Below is a small trained network, with its code and all its weights. Each question gives an input and a class and asks what happens when units are switched off, that is, made to give their printed mean instead of their output.

import numpy as np


def w(rows, s, z=0):
    codes = np.array(rows[::2]) - 128.0
    scale = np.full(codes.shape[1], s)
    scale[-1] = z or s
    return codes * scale


def f(y):
    return np.maximum(y, 0)


def log_softmax(a):
    a = a - a.max(-1, keepdims=True)
    return a - np.log(np.exp(a).sum(-1, keepdims=True))


def net(x, mask):
    res = np.array(x, float).reshape(1, 6) / 4 @ E
    y = f(res @ A[0][:, :-1].T + A[0][:, -1])
    res = res + np.where(mask, y, B[0][:, -1]) @ B[0][:, :-1]
    return log_softmax(res[-1] @ U[:, :-1].T + U[:, -1])


A, B = {}, {}
E = w([
[137,89,40,130,33,20,210,85,158,201],'x0',
[195,57,117,203,154,28,109,186,21,61],'x1',
[186,208,2,89,72,158,65,189,115,110],'x2',
[111,17,188,28,40,123,79,217,153,120],'x3',
[39,40,37,121,167,173,66,93,59,181],'x4',
[199,109,123,49,232,149,213,197,101,220],'x5',
],0.0063)
A[0] = w([
[137,235,78,222,215,141,193,36,116,134,25],'n0',
[60,183,140,66,100,223,136,70,231,193,41],'n1',
[66,47,201,146,168,119,175,78,118,160,82],'n2',
[188,199,18,85,71,156,87,190,111,120,82],'n3',
[104,43,176,49,62,129,93,202,162,123,44],'n4',
[39,39,37,115,159,174,56,87,50,170,82],'n5',
[149,105,74,131,67,44,196,115,156,181,19],'n6',
[197,218,10,78,69,166,69,200,111,109,86],'n7',
[132,156,185,128,182,191,90,167,113,80,25],'n8',
[147,108,74,129,63,49,184,110,159,175,15],'n9',
[181,116,105,54,200,144,189,188,110,205,20],'n10',
[144,158,181,132,182,188,82,164,116,82,21],'n11',
[174,73,133,185,140,61,109,163,50,83,15],'n12',
[253,238,243,133,67,68,201,174,224,47,144],'n13',
[134,154,196,123,184,193,89,171,110,80,49],'n14',
[36,151,109,211,7,108,13,41,155,21,57],'n15',
[141,151,174,133,185,191,87,176,112,87,70],'n16',
[119,45,179,47,62,125,94,196,151,120,82],'n17',
[185,110,106,56,209,158,189,186,92,210,52],'n18',
[129,153,177,135,191,191,75,163,109,83,34],'n19',
[171,68,137,192,143,54,111,166,52,74,5],'n20',
[115,47,174,53,65,128,96,191,156,117,85],'n21',
[149,106,73,137,61,41,199,116,157,189,16],'n22',
[99,94,250,160,154,98,199,86,154,133,105],'n23',
[59,183,156,67,99,218,143,74,234,190,36],'n24',
],0.0062,0.0028)
B[0] = w([
[196,220,132,207,142,120,78,93,36,192,211],'n0',
[196,107,83,67,163,44,171,175,66,37,200],'n1',
[127,71,126,157,196,80,48,133,198,147,185],'n2',
[129,50,166,153,195,65,57,94,203,135,201],'n3',
[174,220,124,198,153,119,100,92,50,171,193],'n4',
[52,138,56,136,139,201,144,228,137,169,196],'n5',
[84,94,140,66,56,176,121,42,85,128,181],'n6',
[136,44,172,159,206,49,37,91,213,139,215],'n7',
[97,83,129,75,60,150,125,58,96,137,179],'n8',
[81,89,146,64,55,178,116,44,90,133,177],'n9',
[169,120,207,176,66,187,196,160,168,111,186],'n10',
[95,88,127,79,65,156,129,63,99,134,178],'n11',
[166,137,84,60,156,67,171,161,88,57,190],'n12',
[23,104,3,136,156,214,103,231,115,202,255],'n13',
[98,86,127,80,73,148,121,60,107,134,187],'n14',
[202,99,228,189,64,207,241,199,178,117,222],'n15',
[94,88,139,79,68,153,127,60,110,131,185],'n16',
[170,219,126,192,149,122,97,93,58,178,197],'n17',
[180,119,216,189,66,181,203,174,178,109,196],'n18',
[99,94,138,83,62,153,133,59,95,135,182],'n19',
[174,133,84,51,159,56,179,161,83,41,193],'n20',
[177,219,124,193,146,124,97,95,57,180,193],'n21',
[91,94,137,67,56,171,118,47,89,128,184],'n22',
[127,44,121,160,208,78,33,130,206,153,197],'n23',
[203,109,73,61,171,37,169,173,58,35,199],'n24',
],0.0066,0.0095)
U = w([
[77,106,137,63,65,155,131,18,104,126,110],'0',
[176,137,82,70,159,63,168,172,93,36,95],'1',
[171,244,135,202,144,123,99,76,77,183,114],'2',
[170,119,219,179,85,178,202,181,189,112,123],'3',
[117,74,143,145,191,74,60,101,221,138,144],'4',
[33,135,33,135,140,185,127,222,133,172,139],'5',
[78,185,137,120,138,119,131,126,171,119,253],'6',
],0.012,0.0049)

Each question gives the input, the list of numbers given to net, and the class t.
The units are the neurons (one row each of A and B). Each row of codes is followed by its name. A weight is (code - 128) times the scale printed after its matrix; where a second scale follows, it is the last column's (A, B and U).
mask holds one flag per neuron, in row order. A switched-off neuron (its flag False) gives its mean, the last column of its row in B, instead of its output. The means were averaged over made-up inputs and are rounded, as every weight is.
A unit's drop is (log p(t) with every unit on - log p(t) with that unit switched off) / (log p(t) with every unit on - log p(t) with every unit switched off).
The circuit of an input: a set's keep is (log p(t) with only the set's units on - log p(t) with every unit switched off) / (log p(t) with every unit on - log p(t) with every unit switched off). Starting from the 12 units with the biggest drops (on a tie, the unit counted first), units are removed one at a time, each time the one whose removal leaves the highest keep (on an exact tie, the one counted first), for as long as the keep stays at least 0.8.
circuit, biggest first: the units of the circuit, biggest drop first
top k neurons: the k neurons with the biggest drops, biggest first
drop when u is switched off: that unit's drop, to one decimal
input [-2,-2,-8,0,7,4], class 4: top 2 neurons : [n13; n2]
input [3,-2,-1,-6,8,-2], class 5: circuit, biggest first : [n5]
input [-3,-4,8,4,0,-7], class 4: top 4 neurons : [n7; n3; n18; n10]
input [-2,-6,2,-5,3,-1], class 1: circuit, biggest first : [n1; n24]
input [-2,0,-6,-4,8,-2], class 5: top 3 neurons : [n5; n7; n3]
input [1,5,-7,-6,1,-8], class 3: top 2 neurons : [n15; n7]
input [4,3,3,-1,-2,6], class 3: circuit, biggest first : [n18; n10]
input [-5,5,6,6,-8,1], class 5: top 2 neurons : [n13; n0]
input [1,-8,1,-4,7,1], class 1: top 2 neurons : [n1; n24]
input [-7,-1,-8,6,-8,0], class 4: top 3 neurons : [n23; n2; n5]
input [6,-1,2,-4,6,8], class 3: top 2 neurons : [n18; n10]
input [1,4,1,5,-4,7], class 3: top 3 neurons : [n18; n10; n0]
input [5,8,-2,5,1,-7], class 1: top 2 neurons : [n20; n12]
input [6,6,-1,-6,0,-7], class 3: circuit, biggest first : [n15]
input [-3,1,-5,5,5,6], class 3: top 4 neurons : [n18; n13; n10; n0]
input [2,1,-8,4,6,-7], class 4: top 2 neurons : [n2; n23]
input [1,-1,-3,-3,-7,-8], class 3: top 2 neurons : [n15; n5]
input [-4,5,8,1,8,-1], class 4: top 3 neurons : [n7; n3; n13]
input [-8,-5,-4,6,-4,8], class 0: drop when n8 is switched off : 0.4
input [-2,-5,-3,5,-8,4], class 5: circuit, biggest first : [n13]
input [8,1,-1,4,6,8], class 0: drop when n6 is switched off : 2.0
input [-4,-5,-3,1,-4,-1], class 1: drop when n1 is switched off : 0.5
input [3,-7,3,8,3,5], class 2: drop when n12 is switched off : 0.1
